Below is a small trained network, with its code and all its weights. Each question gives an input and a class and asks what happens when units are switched off, that is, made to give their printed mean instead of their output.

import numpy as np


def w(rows, s, z=0):
    codes = np.array(rows[::2]) - 128.0
    scale = np.full(codes.shape[1], s)
    scale[-1] = z or s
    return codes * scale


def f(y):
    return np.maximum(y, 0)


def log_softmax(a):
    a = a - a.max(-1, keepdims=True)
    return a - np.log(np.exp(a).sum(-1, keepdims=True))


def net(x, mask):
    res = np.array(x, float).reshape(1, 5) / 4 @ E
    y = f(res @ A[0][:, :-1].T + A[0][:, -1])
    res = res + np.where(mask, y, B[0][:, -1]) @ B[0][:, :-1]
    return log_softmax(res[-1] @ U[:, :-1].T + U[:, -1])


A, B = {}, {}
E = w([
[105,139,129,165,57,169,146,64,114,152,85,147],'x0',
[214,133,133,136,80,116,131,193,142,132,144,127],'x1',
[115,95,143,51,72,152,145,100,140,196,122,114],'x2',
[39,154,86,173,118,113,111,155,117,62,92,131],'x3',
[119,124,195,148,168,254,149,187,102,143,124,107],'x4',
],0.0094)
A[0] = w([
[129,129,140,142,176,107,136,168,141,84,129,123,157],'neuron 1',
[109,143,125,223,36,195,129,60,123,122,110,135,128],'neuron 2',
[140,120,137,117,92,204,133,167,124,152,120,126,73],'neuron 3',
[141,129,109,124,130,92,115,155,123,100,131,132,48],'neuron 4',
[126,129,125,164,52,173,121,161,126,126,116,120,184],'neuron 5',
[148,113,146,117,97,127,107,158,125,157,121,121,60],'neuron 6',
[124,117,124,105,133,79,116,75,130,150,129,123,131],'neuron 7',
[91,140,110,178,79,113,129,103,127,100,117,133,187],'neuron 8',
[229,120,129,91,99,92,133,147,132,169,134,124,250],'neuron 9',
[155,123,143,118,111,129,131,82,137,166,134,123,155],'neuron 10',
[139,137,115,171,125,93,122,196,131,68,133,131,229],'neuron 11',
[162,138,149,193,161,185,126,108,128,119,136,126,38],'neuron 12',
[137,128,160,127,75,249,126,184,128,173,125,119,146],'neuron 13',
[154,137,107,193,128,60,116,223,130,26,126,125,166],'neuron 14',
[156,141,111,124,111,99,149,96,144,150,139,120,126],'neuron 15',
[83,116,140,106,123,179,115,91,130,159,130,125,240],'neuron 16',
[45,129,109,96,78,74,121,103,129,123,130,131,172],'neuron 17',
[130,113,123,40,139,87,122,190,131,143,138,119,113],'neuron 18',
[33,123,96,98,77,65,121,108,130,112,116,113,180],'neuron 19',
[107,131,142,115,139,207,132,136,126,149,133,131,249],'neuron 20',
[79,131,151,115,233,208,132,166,125,117,137,125,113],'neuron 21',
[95,133,121,125,118,133,126,123,136,135,142,139,117],'neuron 22',
],0.013,0.0024)
B[0] = w([
[141,121,89,116,107,136,109,201,111,142,118,143,186],'neuron 1',
[21,121,179,128,131,143,186,80,149,143,102,102,234],'neuron 2',
[175,145,142,136,136,129,129,130,138,191,151,125,192],'neuron 3',
[143,151,125,135,114,149,142,152,138,150,133,103,160],'neuron 4',
[131,138,151,111,141,146,159,117,122,185,130,202,192],'neuron 5',
[141,146,125,142,132,97,127,126,141,126,144,138,155],'neuron 6',
[133,141,143,125,88,128,151,68,138,114,123,162,175],'neuron 7',
[93,124,138,110,116,113,113,57,138,122,143,127,200],'neuron 8',
[203,175,133,119,117,102,128,81,127,136,148,187,221],'neuron 9',
[114,114,93,130,138,92,95,127,115,105,124,174,175],'neuron 10',
[72,134,77,137,148,131,159,180,125,104,116,125,215],'neuron 11',
[73,113,141,104,117,118,120,84,135,115,113,129,181],'neuron 12',
[201,132,155,120,127,160,138,168,127,252,143,149,243],'neuron 13',
[66,163,46,149,113,133,204,202,139,82,138,93,253],'neuron 14',
[130,115,123,106,165,162,98,112,103,118,134,183,168],'neuron 15',
[91,140,130,155,123,141,154,176,144,156,120,75,199],'neuron 16',
[57,102,93,111,145,140,111,102,106,134,101,181,210],'neuron 17',
[135,134,221,161,132,142,164,67,149,151,134,93,178],'neuron 18',
[68,100,83,108,118,136,97,91,97,155,92,196,223],'neuron 19',
[125,123,166,135,139,155,147,166,131,161,123,97,208],'neuron 20',
[82,63,153,121,127,154,59,179,122,134,87,88,240],'neuron 21',
[106,133,128,123,133,138,123,133,110,137,135,137,147],'neuron 22',
],0.02,0.013)
U = w([
[226,199,205,158,103,150,204,167,184,175,219,150,118],'0',
[23,137,81,125,58,122,178,77,93,64,89,193,148],'1',
[95,88,235,179,130,122,140,53,188,66,123,10,4],'2',
[255,127,200,72,105,35,15,3,93,111,197,223,167],'3',
[69,41,204,109,130,201,108,126,110,171,67,112,192],'4',
[130,124,65,170,111,124,100,233,88,29,143,74,169],'5',
],0.0054,0.0016)

Each question gives the input, the list of numbers given to net, and the class t.
The units are the neurons (one row each of A and B). Each row of codes is followed by its name. A weight is (code - 128) times the scale printed after its matrix; where a second scale follows, it is the last column's (A, B and U).
mask holds one flag per neuron, in row order. A switched-off neuron (its flag False) gives its mean, the last column of its row in B, instead of its output. The means were averaged over made-up inputs and are rounded, as every weight is.
A unit's drop is (log p(t) with every unit on - log p(t) with that unit switched off) / (log p(t) with every unit on - log p(t) with every unit switched off).
The circuit of an input: a set's keep is (log p(t) with only the set's units on - log p(t) with every unit switched off) / (log p(t) with every unit on - log p(t) with every unit switched off). Starting from the 12 units with the biggest drops (on a tie, the unit counted first), units are removed one at a time, each time the one whose removal leaves the highest keep (on an exact tie, the one counted first), for as long as the keep stays at least 0.8.
circuit, biggest first: the units of the circuit, biggest drop first
unit that matters most: the unit with the biggest drop
k most important neurons: the k neurons with the biggest drops, biggest first
drop of u: that unit's drop, to one decimal
input [1,-5,-2,-8,0], class 3: circuit, biggest first	[neuron 14; neuron 2; neuron 11]
input [-6,1,4,6,2], class 5: 2 most important neurons	[neuron 2; neuron 13]
input [-3,5,-1,3,5], class 5: circuit, biggest first	[neuron 14; neuron 2]
input [-1,5,6,-8,1], class 3: circuit, biggest first	[neuron 9]
input [-7,-6,1,-4,0], class 2: circuit, biggest first	[neuron 13; neuron 19; neuron 18]
input [-5,5,8,4,-4], class 3: circuit, biggest first	[neuron 9; neuron 2; neuron 14]
input [-2,-4,7,0,-1], class 1: 2 most important neurons	[neuron 21; neuron 13]
input [8,8,2,-1,-2], class 3: circuit, biggest first	[neuron 14; neuron 9]
input [5,-3,-7,-8,0], class 1: 3 most important neurons	[neuron 13; neuron 21; neuron 18]
input [-8,7,-3,-1,4], class 5: 2 most important neurons	[neuron 14; neuron 11]
input [4,8,3,-4,-1], class 3: 2 most important neurons	[neuron 14; neuron 9]
input [-7,-2,7,0,-5], class 3: drop of neuron 14	0.3
input [8,4,-2,-8,8], class 0: drop of neuron 13	0.2
input [-5,8,1,7,0], class 5: drop of neuron 1	0.0
input [0,3,-4,-1,2], class 5: drop of neuron 2	0.1
input [6,3,-4,-7,6], class 0: unit that matters most	neuron 13
